Below is a small trained network, with its code and all its weights. Each question gives an input and a target symbol and asks what happens when units are switched off, that is, made to give their printed mean instead of their output.

import numpy as np


def w(rows, s, z=0):
    codes = np.array(rows[::2]) - 128.0
    scale = np.full(codes.shape[1], s)
    scale[-1] = z or s
    return codes * scale


def f(y):
    return y / 2 * (1 + np.tanh(0.7978845608 * (y + 0.044715 * y**3)))


def softmax(a):
    e = np.exp(a - a.max(-1, keepdims=True))
    return e / e.sum(-1, keepdims=True)


def log_softmax(a):
    a = a - a.max(-1, keepdims=True)
    return a - np.log(np.exp(a).sum(-1, keepdims=True))


def net(x, mask):
    ids = ['ΛΦαβδεθμ'.index(c) for c in x.split()]
    T = len(ids)
    res = E[ids] + P[:T]
    u = 0
    for l in range(2):
        r = res
        for j in range(2):
            rows = slice(2 * j, 2 * j + 2)
            q, k, v = (r @ M[l][rows].T for M in (Q, K, V))
            z = softmax(np.where(np.tri(T) > 0, q @ k.T / 2**0.5, -1e9)) @ v
            o = O[l][rows]
            res = res + np.where(mask[u + j], z, o[:, -1]) @ o[:, :-1]
        u += 2
        y = f(res @ A[l][:, :-1].T + A[l][:, -1])
        res = res + np.where(mask[u : u + 4], y, B[l][:, -1]) @ B[l][:, :-1]
        u += 4
    return log_softmax(res[-1] @ U[:, :-1].T + U[:, -1])


Q, K, V, O, A, B = {}, {}, {}, {}, {}, {}
E = w([
[125,153,176,50,204,114,212,145,200],'Λ',
[64,77,206,90,176,151,80,139,208],'Φ',
[183,160,126,25,177,220,164,111,168],'α',
[176,255,152,189,61,110,73,64,107],'β',
[115,113,183,99,3,107,159,241,163],'δ',
[41,88,65,120,95,51,81,143,48],'ε',
[164,128,115,227,191,68,168,198,164],'θ',
[148,63,151,89,134,223,20,160,149],'μ',
],0.0049)
P = w([
[100,167,221,200,173,193,135,61,40],'0',
[132,134,205,166,150,147,126,87,59],'1',
[123,139,177,149,144,133,109,124,95],'2',
[128,136,152,134,135,121,108,147,126],'3',
[127,145,120,116,130,111,106,160,161],'4',
[135,137,90,98,119,97,107,163,197],'5',
[147,143,54,83,112,88,119,178,225],'6',
[161,132,16,66,99,77,131,182,255],'7',
],0.0042)
Q[0] = w([
[172,112,74,81,61,254,47,99,86],'0.h0',
[153,169,201,19,202,190,175,103,178],'0.h0',
[170,232,150,143,88,100,71,136,161],'0.h1',
[89,126,88,131,111,54,106,140,57],'0.h1',
],0.03)
K[0] = w([
[177,123,77,85,38,235,29,127,95],'0.h0',
[108,126,175,2,187,188,170,101,145],'0.h0',
[129,116,57,94,115,108,112,137,208],'0.h1',
[83,96,77,122,126,95,139,119,63],'0.h1',
],0.031)
V[0] = w([
[70,50,210,151,115,154,35,132,101],'0.h0',
[117,68,44,94,135,110,120,197,238],'0.h0',
[239,155,181,255,138,156,149,99,137],'0.h1',
[45,237,179,100,107,131,97,36,76],'0.h1',
],0.0093)
O[0] = w([
[141,190,105,118,145,109,229,129,132,122],'0.h0',
[152,168,209,92,165,130,111,102,83,6],'0.h0',
[114,104,145,88,133,105,5,179,127,207],'0.h1',
[254,104,115,115,153,144,149,205,99,198],'0.h1',
],0.0064,0.0026)
A[0] = w([
[50,97,161,224,121,139,159,50,64,67],'0.n0',
[141,169,240,218,137,157,84,57,10,35],'0.n1',
[165,142,249,177,187,184,129,78,27,157],'0.n2',
[75,71,129,129,91,156,123,80,84,3],'0.n3',
],0.017,0.0037)
B[0] = w([
[77,199,80,71,162,153,164,176,184,80],'0.n0',
[204,181,100,35,145,93,120,219,72,51],'0.n1',
[96,97,118,146,118,215,7,203,95,198],'0.n2',
[165,139,45,113,95,132,169,158,110,12],'0.n3',
],0.012,0.0011)
Q[1] = w([
[182,111,197,141,204,147,123,164,252],'1.h0',
[89,93,117,42,158,166,147,132,110],'1.h0',
[130,66,154,148,72,110,155,103,112],'1.h1',
[197,130,106,45,157,118,98,121,119],'1.h1',
],0.034)
K[1] = w([
[14,45,178,67,108,61,3,123,172],'1.h0',
[80,42,167,136,198,233,175,108,132],'1.h0',
[174,80,153,74,47,147,143,162,180],'1.h1',
[186,185,165,236,150,154,138,135,134],'1.h1',
],0.024)
V[1] = w([
[113,157,174,133,2,176,28,90,105],'1.h0',
[180,231,95,118,82,102,164,29,196],'1.h0',
[153,165,248,28,89,122,132,201,239],'1.h1',
[94,96,199,220,38,94,196,238,136],'1.h1',
],0.01)
O[1] = w([
[174,117,113,61,185,84,180,174,138,217],'1.h0',
[174,132,85,131,172,119,39,175,43,3],'1.h0',
[229,46,226,176,87,166,194,114,105,120],'1.h1',
[144,120,210,77,255,196,174,129,172,243],'1.h1',
],0.0051,0.0049)
A[1] = w([
[100,184,94,174,145,84,184,61,133,187],'1.n0',
[121,104,123,221,84,74,158,72,125,6],'1.n1',
[194,80,77,135,190,65,125,220,97,137],'1.n2',
[57,61,172,151,159,163,5,161,116,210],'1.n3',
],0.021,0.0023)
B[1] = w([
[133,204,47,154,147,114,121,107,155,176],'1.n0',
[130,8,75,145,119,135,194,121,60,149],'1.n1',
[129,189,165,127,113,122,118,219,70,206],'1.n2',
[143,98,115,157,99,121,26,63,94,254],'1.n3',
],0.013,0.0074)
U = w([
[125,179,174,117,106,109,103,216,80,112],'Λ',
[148,108,119,151,134,148,157,117,102,34],'Φ',
[110,120,239,28,200,179,214,109,254,254],'α',
[111,195,64,134,174,120,151,99,186,147],'β',
[150,92,122,155,130,119,176,114,108,74],'δ',
[136,107,102,156,122,121,153,121,107,41],'ε',
[100,75,80,125,81,110,144,146,99,30],'θ',
[144,88,144,156,87,124,44,39,112,203],'μ',
],0.0041,0.0048)

Each question gives the input, a string of symbols that net reads in full, and the target symbol t.
The units are the heads (2 rows each of Q, K, V and O) and the neurons (one row each of A and B). Each row of codes is followed by its name. A weight is (code - 128) times the scale printed after its matrix; where a second scale follows, it is the last column's (O, A, B and U).
mask holds one flag per unit, layer by layer, with each layer's heads first. A switched-off unit (its flag False) gives its mean, the last column of its rows in O or B, instead of its output. The means were averaged over made-up inputs and are rounded, as every weight is.
A unit's drop is (log p(t) with every unit on - log p(t) with that unit switched off) / (log p(t) with every unit on - log p(t) with every unit switched off).
k most important neurons: the k neurons with the biggest drops, biggest first
top k neurons in layer l: the k neurons of layer l with the biggest drops, biggest first
which heads matter: for each layer, one digit per head in row order, 1 if its drop is at least 0.15 and else 0, layers parted by /
drop of u: that unit's drop, to one decimal
input δ θ θ ε θ, target β: 2 most important neurons : 1.n0, 0.n2
input Λ δ β ε Λ, target α: which heads matter : 10 / 10
input Φ β α α, target α: which heads matter : 11 / 10
input ε β μ β β ε, target Λ: which heads matter : 11 / 10
input β β β ε β, target β: which heads matter : 01 / 01
input ε β ε β, target β: 3 most important neurons : 1.n0, 0.n1, 0.n2
input Λ α β μ β α, target α: which heads matter : 10 / 00
input β β β β θ β Λ Φ, target μ: most important neuron : 1.n3
input δ β ε β δ β ε, target Λ: which heads matter : 10 / 10
input β β θ β β Λ θ δ, target α: which heads matter : 10 / 01
input β β α β, target θ: top 2 neurons in layer 1 : 1.n1, 1.n3
input β Φ β δ β, target α: which heads matter : 11 / 01
input β θ θ Φ Φ, target α: which heads matter : 10 / 10
input α β θ ε ε β Λ μ, target μ: which heads matter : 10 / 00
input μ Λ β, target Λ: which heads matter : 00 / 10
input δ δ β β β Λ θ ε, target β: which heads matter : 01 / 00
input θ β δ θ θ θ β, target α: top neuron in layer 0 : 0.n1
input β ε α β μ β β μ, target α: which heads matter : 10 / 10
input Φ δ β α θ Φ, target α: which heads matter : 00 / 00
input α ε θ, target μ: 3 most important neurons : 1.n3, 0.n2, 1.n2
input α δ Λ θ Λ, target α: most important neuron : 0.n2
input ε ε ε ε β Φ, target μ: 2 most important neurons : 1.n3, 0.n2
input θ β ε θ, target Λ: 2 most important neurons : 1.n2, 0.n0
input μ θ θ ε β ε β θ, target β: 2 most important neurons : 1.n0, 1.n3
input α β Λ Φ θ, target μ: 2 most important neurons : 0.n2, 1.n3
input β θ θ θ δ θ, target α: drop of 1.n3 : 0.3
input β β β β, target Λ: drop of 1.n2 : 0.7
input θ β ε ε θ α, target μ: drop of 0.n2 : 0.2
